[126, 123, 139, 150, 132]
126
[[138, 128, 123, 134, 127, 141], [146, 128, 150, 124, 141, 116], [129, 137, 119, 120, 135, 144]]
138
[[116, 112, 132, 156], [125, 140, 107, 150]]
116
[[108, 123, 129, 129, 156], [137, 128, 125, 116, 127]]
108
[[136, 115, 120, 126, 125, 111, 108], [121, 108, 149, 138, 121, 135, 129], [137, 153, 120, 99, 114, 137, 129]]
136
[131, 101, 123, 121, 115]
131
[[130, 106, 122, 129], [120, 102, 117, 131]]
130
[126, 131, 122, 132, 102, 121, 133]
126
---
[149 103 100 102 146 156] => 102

[[152 140 107 157]
 [128 128 128 128]
 [127 132 129 130]] => 140

[[133 136 135 105 123 123 129]
 [133 136 135 106 123 123 129]
 [133 135 120 144 123 130 136]] => 123

[[118 154 109 151]
 [152 137 102 154]
 [118 155 107 152]] => 154

[103 116 129 117 132 124 121] => 132

[124 152 144 124 132] => 144

[[107 143 129 138 119 147 123]
 [135 115 133 142 120 119 128]] => 119
---
157	98	145	103	149 => 157, 98

140	119	127	120	123	155 => 155, 119

139	101	132	130
132	102	137	131
111	125	143	130
=> 143, 101

152	108	114	118	114
117	158	155	145	155
140	126	128	129	128
=> 158, 108

108	150	116	152	123	105	123 => 152, 105

137	139	123	133	153	131	122 => 153, 122

113	156	100	99 => 156, 99

145	140	119	136	150	148	103 => 150, 103

121	116	127	158	126	118
122	131	117	138	117	144
124	119	131	147	138	118
=> 158, 116

150	153	128	151	150	105	107 => 153, 105
---
Q: [117 123 122 109 148 151]
A: 151
Q: [101 126 145 129 123]
A: 123
Q: [143 106 115  99 104 120]
A: 120
Q: [128 143 102 110]
A: 110
Q: [104 147 122 112 103]
A: 103
Q: [140 115 154 146 139 152 122]
A: 122
---
Q: ((147, 137, 124, 113, 106, 108, 116), (144, 116, 126, 142, 113, 131, 140), (116, 124, 139, 136, 120, 117, 132))
A: 137
Q: ((121, 122, 145, 130, 154, 127, 130), (122, 126, 150, 129, 150, 129, 133), (127, 147, 112, 145, 125, 121, 135))
A: 122
Q: ((111, 133, 125, 120, 133, 106), (112, 131, 122, 120, 131, 107), (116, 126, 120, 120, 138, 107))
A: 133
Q: ((99, 135, 99, 101, 156, 158), (100, 129, 99, 104, 157, 155), (99, 144, 99, 103, 157, 157))
A: 135
Q: ((133, 132, 132, 130, 130, 129, 130), (118, 143, 124, 143, 137, 116, 137), (102, 122, 121, 139, 120, 124, 148))
A: 132
Q: ((149, 149, 139, 135, 140), (153, 112, 137, 123, 122), (126, 158, 149, 140, 114))
A: 149
Q: ((141, 129, 115, 139, 144, 128, 128), (134, 126, 132, 137, 133, 143, 132), (135, 115, 128, 122, 131, 132, 149))
A: 129
Q: ((152, 149, 112, 119), (152, 146, 145, 119), (148, 149, 112, 119))
A: 149
Q: ((134, 125, 138, 133, 126, 121), (154, 135, 140, 142, 133, 120), (117, 125, 125, 124, 115, 127))
A: 125
---
[[105 112 131 136 148]
 [140 133 119 142 127]
 [115 121 113 143 124]] ==> 115

[[137 126 136 106]
 [141 118 139 117]
 [141 118 139 117]] ==> 141

[[121 113 142 133 122]
 [130 132 101 128 119]
 [126 122 151 126 121]] ==> 126

[[128 146 120 103]
 [134 132 125 144]
 [129 143 119 126]] ==> 129

[[139 126 125 113 102 131]
 [107 123 133 126 108 132]
 [121 124 135 112 137 132]] ==> 121

[[144 144 133 140]
 [109 134 131 140]
 [115 153 149 109]] ==> 115

[[132 104 115 115 115 126]
 [132 121 124 132 114 127]
 [115 142 123 146 127 100]] ==> 115

[[127 131 126 127 131 148]
 [127 132 127 127 132 151]
 [127 132 126 127 132 155]] ==> 127
---
[ 98 114 156 119 151] --> 119
[135 116 142 103 106] --> 116
[139 117 119 105 143] --> 119
[104 154 139 119 120] --> 120
[101 113 144 132 134] --> 132
[122 111 133 152 115] --> 122
[122 106 105 149 146] --> 122
[143 156 147 139 110] --> 143
[103 147 139 113 107] --> 113
[138 105 147 114 102] --> 114
---
[[140 127 148 122 129 134 127]
 [134 112 122 146 144 110 147]
 [144 111 131 138 145 117 143]
 [121 145 134 110 111 146 109]
 [139 107 126 143 148 112 148]
 [110 136 115 128 120 129 123]
 [137 109 124 145 147 110 150]] result: 123

[[140 129 141 125 141 124 137 129 122 137 127 144 120 133]
 [142 134 121 155 137 145 130 131 143 123 118 131 129 115]
 [109 122 140 144 135 118 130 134 114 133 129 125 120 123]
 [102 117 122 101 124 133 136 119 147 144 128 136 127 151]
 [113 130 133 117 125 121 139 137 136 126 134 138 131 138]
 [135 154 131 118 124 148 113 123 129 138 135 115 126 137]
 [118 139 133 126 122 122 126 124 135 129 123 132 126 109]] result: 137

[[137 133 123 138 135 135 121 149 127 139 141 139 131 124 126 144]
 [119 136 125 130 128 119 126 119 137 134 129 124 131 132 139 115]
 [113 120 133 117 120 123 135 107 127 117 117 119 123 124 124 111]
 [117 127 133 122 122 121 136 107 134 121 119 119 128 132 135 110]
 [143 136 122 139 136 133 120 149 128 139 139 137 133 132 132 146]
 [119 121 133 116 121 121 136 107 128 115 115 117 124 130 127 113]
 [135 125 124 130 127 136 124 136 124 126 130 136 126 117 116 138]
 [114 121 134 117 120 123 136 106 129 117 116 119 124 126 127 110]
 [141 124 124 130 129 138 122 143 121 127 131 138 125 119 115 145]] result: 110

[[132 122 129 128 127 124 128 128 128 128 132 118 131 131 131 127]
 [119 137 122 117 127 131 129 131 129 126 117 147 125 118 120 133]
 [142 121 135 133 128 123 127 126 126 131 136 105 130 138 135 121]
 [133 126 133 136 129 126 128 125 126 131 132 118 126 132 133 125]
 [135 122 134 133 123 125 130 123 125 125 132 114 131 131 133 127]
 [134 125 133 131 124 125 132 126 123 130 131 113 123 135 129 125]] result: 127

[[131 133 124 128 128 122 131 127 142 132 129 139 132 116 140 144]
 [131 133 125 122 128 120 131 123 142 118 129 111 136 120 135 129]
 [131 129 124 128 133 127 117 123 142 126 129 139 142 120 140 129]
 [134 129 124 128 128 122 131 123 127 131 129 139 132 120 135 153]
 [127 129 124 128 120 122 137 118 133 124 129 143 136 120 135 125]] result: 153

[[133 118 127  99 102 147 104 154 119 141 128 110 120 134]
 [112 108 129 153 102 154 145  99 103 119 114 108 106  99]
 [113 131 105 126 102 155 104 122 135 102 145 125 141 110]
 [148 115 117 125 111 134 126 150 121 128  99 153 156 135]
 [133 128 127 137 145 114 131 115 154 137 134 139 110 118]
 [108 130 130 136 146 102 152 155 124 156 100 134 137 134]
 [123 108 155 135 144 153 144 130 113 122 137 126 109 130]
 [127 105 122 113 112 127 126 125 104 109 124 152 135 102]
 [150 147 121 131 110 126 100 128 150 125 143 144 144 112]
 [114 121 133 157 133 120 130 147 143 119 114 156 130 122]] result: 112

[[128 140 126 135 122 129]
 [137 136 113 140 136 137]
 [125 125 136 118 130 132]
 [130 119 129 116 130 130]
 [128 119 139 104 130 136]] result: 130
